Below is a small trained network, with its code and all its weights. Each question gives an input and a target symbol and asks what happens when units are switched off, that is, made to give their printed mean instead of their output.

import numpy as np


def w(rows, s, z=0):
    codes = np.array(rows[::2]) - 128.0
    scale = np.full(codes.shape[1], s)
    scale[-1] = z or s
    return codes * scale


def norm(h):
    return h / np.sqrt((h * h).mean(-1, keepdims=True) + 1e-5)


def f(y):
    return y / 2 * (1 + np.tanh(0.7978845608 * (y + 0.044715 * y**3)))


def softmax(a):
    e = np.exp(a - a.max(-1, keepdims=True))
    return e / e.sum(-1, keepdims=True)


def log_softmax(a):
    a = a - a.max(-1, keepdims=True)
    return a - np.log(np.exp(a).sum(-1, keepdims=True))


def net(x, mask):
    ids = ['βγδημτφω'.index(c) for c in x.split()]
    T = len(ids)
    res = E[ids] + P[:T]
    r = norm(res)
    for j in range(2):
        rows = slice(2 * j, 2 * j + 2)
        q, k, v = (r @ M[0][rows].T for M in (Q, K, V))
        z = softmax(np.where(np.tri(T) > 0, q @ k.T / 2**0.5, -1e9)) @ v
        o = O[0][rows]
        res = res + np.where(mask[j], z, o[:, -1]) @ o[:, :-1]
    y = f(norm(res) @ A[0][:, :-1].T + A[0][:, -1])
    res = res + np.where(mask[2:10], y, B[0][:, -1]) @ B[0][:, :-1]
    return log_softmax(norm(res)[-1] @ U[:, :-1].T + U[:, -1])


Q, K, V, O, A, B = {}, {}, {}, {}, {}, {}
E = w([
[177,116,205,157],'β',
[166,137,203,110],'γ',
[124,73,40,165],'δ',
[193,75,107,190],'η',
[173,107,93,77],'μ',
[115,129,131,58],'τ',
[157,105,96,93],'φ',
[253,138,112,145],'ω',
],0.021)
P = w([
[122,99,86,151],'0',
[174,124,183,104],'1',
[85,184,169,129],'2',
[110,120,70,151],'3',
[191,136,176,115],'4',
[88,190,157,175],'5',
[85,95,49,130],'6',
[187,129,166,112],'7',
[86,189,161,182],'8',
[59,7,87,121],'9',
[187,121,172,110],'10',
[86,184,161,179],'11',
],0.012)
Q[0] = w([
[87,191,238,4],'head 1',
[80,188,127,178],'head 1',
[105,50,139,116],'head 2',
[234,101,118,116],'head 2',
],0.019)
K[0] = w([
[178,145,111,3],'head 1',
[188,141,119,189],'head 1',
[83,124,167,183],'head 2',
[120,191,97,131],'head 2',
],0.025)
V[0] = w([
[143,149,111,40],'head 1',
[254,212,50,119],'head 1',
[173,78,141,181],'head 2',
[225,188,54,129],'head 2',
],0.008)
O[0] = w([
[130,90,254,86,203],'head 1',
[104,26,150,117,233],'head 1',
[155,204,48,143,202],'head 2',
[171,33,125,155,254],'head 2',
],0.0069,0.0027)
A[0] = w([
[42,221,155,195,15],'neuron 1',
[78,75,124,245,153],'neuron 2',
[128,65,71,138,115],'neuron 3',
[5,173,171,145,2],'neuron 4',
[129,192,111,143,56],'neuron 5',
[65,88,116,101,213],'neuron 6',
[114,176,153,206,135],'neuron 7',
[39,203,149,125,108],'neuron 8',
],0.017,0.005)
B[0] = w([
[146,211,73,76,129],'neuron 1',
[184,108,236,153,255],'neuron 2',
[77,158,81,78,227],'neuron 3',
[75,5,122,147,138],'neuron 4',
[131,94,156,96,120],'neuron 5',
[125,169,95,165,187],'neuron 6',
[36,122,70,112,172],'neuron 7',
[77,108,143,164,144],'neuron 8',
],0.022,0.0067)
U = w([
[143,204,210,75,78],'β',
[38,87,164,190,225],'γ',
[110,134,121,105,121],'δ',
[152,46,136,84,76],'η',
[163,137,108,236,154],'μ',
[118,92,123,94,86],'τ',
[201,114,127,155,4],'φ',
[81,249,188,211,127],'ω',
],0.015,0.0031)

Each question gives the input, a string of symbols that net reads in full, and the target symbol t.
The units are the heads (2 rows each of Q, K, V and O) and the neurons (one row each of A and B). Each row of codes is followed by its name. A weight is (code - 128) times the scale printed after its matrix; where a second scale follows, it is the last column's (O, A, B and U).
mask holds one flag per unit, heads first, then neurons. A switched-off unit (its flag False) gives its mean, the last column of its rows in O or B, instead of its output. The means were averaged over made-up inputs and are rounded, as every weight is.
A unit's drop is (log p(t) with every unit on - log p(t) with that unit switched off) / (log p(t) with every unit on - log p(t) with every unit switched off).
The circuit of an input: a set's keep is (log p(t) with only the set's units on - log p(t) with every unit switched off) / (log p(t) with every unit on - log p(t) with every unit switched off). Starting from all 10 units, units are removed one at a time, each time the one whose removal leaves the highest keep (on an exact tie, the one counted first), for as long as the keep stays at least 0.8.
units of the circuit, in order: the units of the circuit, biggest drop first
top k neurons: the k neurons with the biggest drops, biggest first
drop of u: that unit's drop, to one decimal
input β δ δ δ δ δ ω τ δ δ, target μ: units of the circuit, in order => (neuron 6; head 1)
input δ γ μ η β φ η τ, target η: units of the circuit, in order => (head 2)
input β τ β β τ β, target γ: top 2 neurons => (neuron 7; neuron 4)
input δ γ β β μ μ φ γ, target η: units of the circuit, in order => (neuron 2; head 2)
input δ τ δ τ δ δ τ τ γ β η γ, target γ: units of the circuit, in order => (neuron 4; head 2)
input β τ μ β τ ω β τ ω γ, target β: units of the circuit, in order => (neuron 4; head 2)
input δ η ω μ δ μ, target η: top 2 neurons => (neuron 7; neuron 2)
input β β τ η β τ, target γ: top 3 neurons => (neuron 4; neuron 8; neuron 3)
input δ η η δ τ β, target γ: top 2 neurons => (neuron 7; neuron 6)
input τ φ δ η η β β μ η γ, target β: top 2 neurons => (neuron 4; neuron 2)
input τ β β η η ω φ δ γ η τ γ, target γ: drop of neuron 3 => 0.1
input γ τ τ τ β η φ φ μ, target η: drop of neuron 3 => 0.1
input τ η φ β φ ω β τ δ δ, target μ: drop of neuron 7 => 0.4
input τ φ β β δ μ η, target φ: drop of neuron 7 => 0.2
input β μ η β γ τ δ δ, target β: top neuron => (neuron 2)
input δ η τ δ β τ β δ, target β: top 2 neurons => (neuron 2; neuron 3)
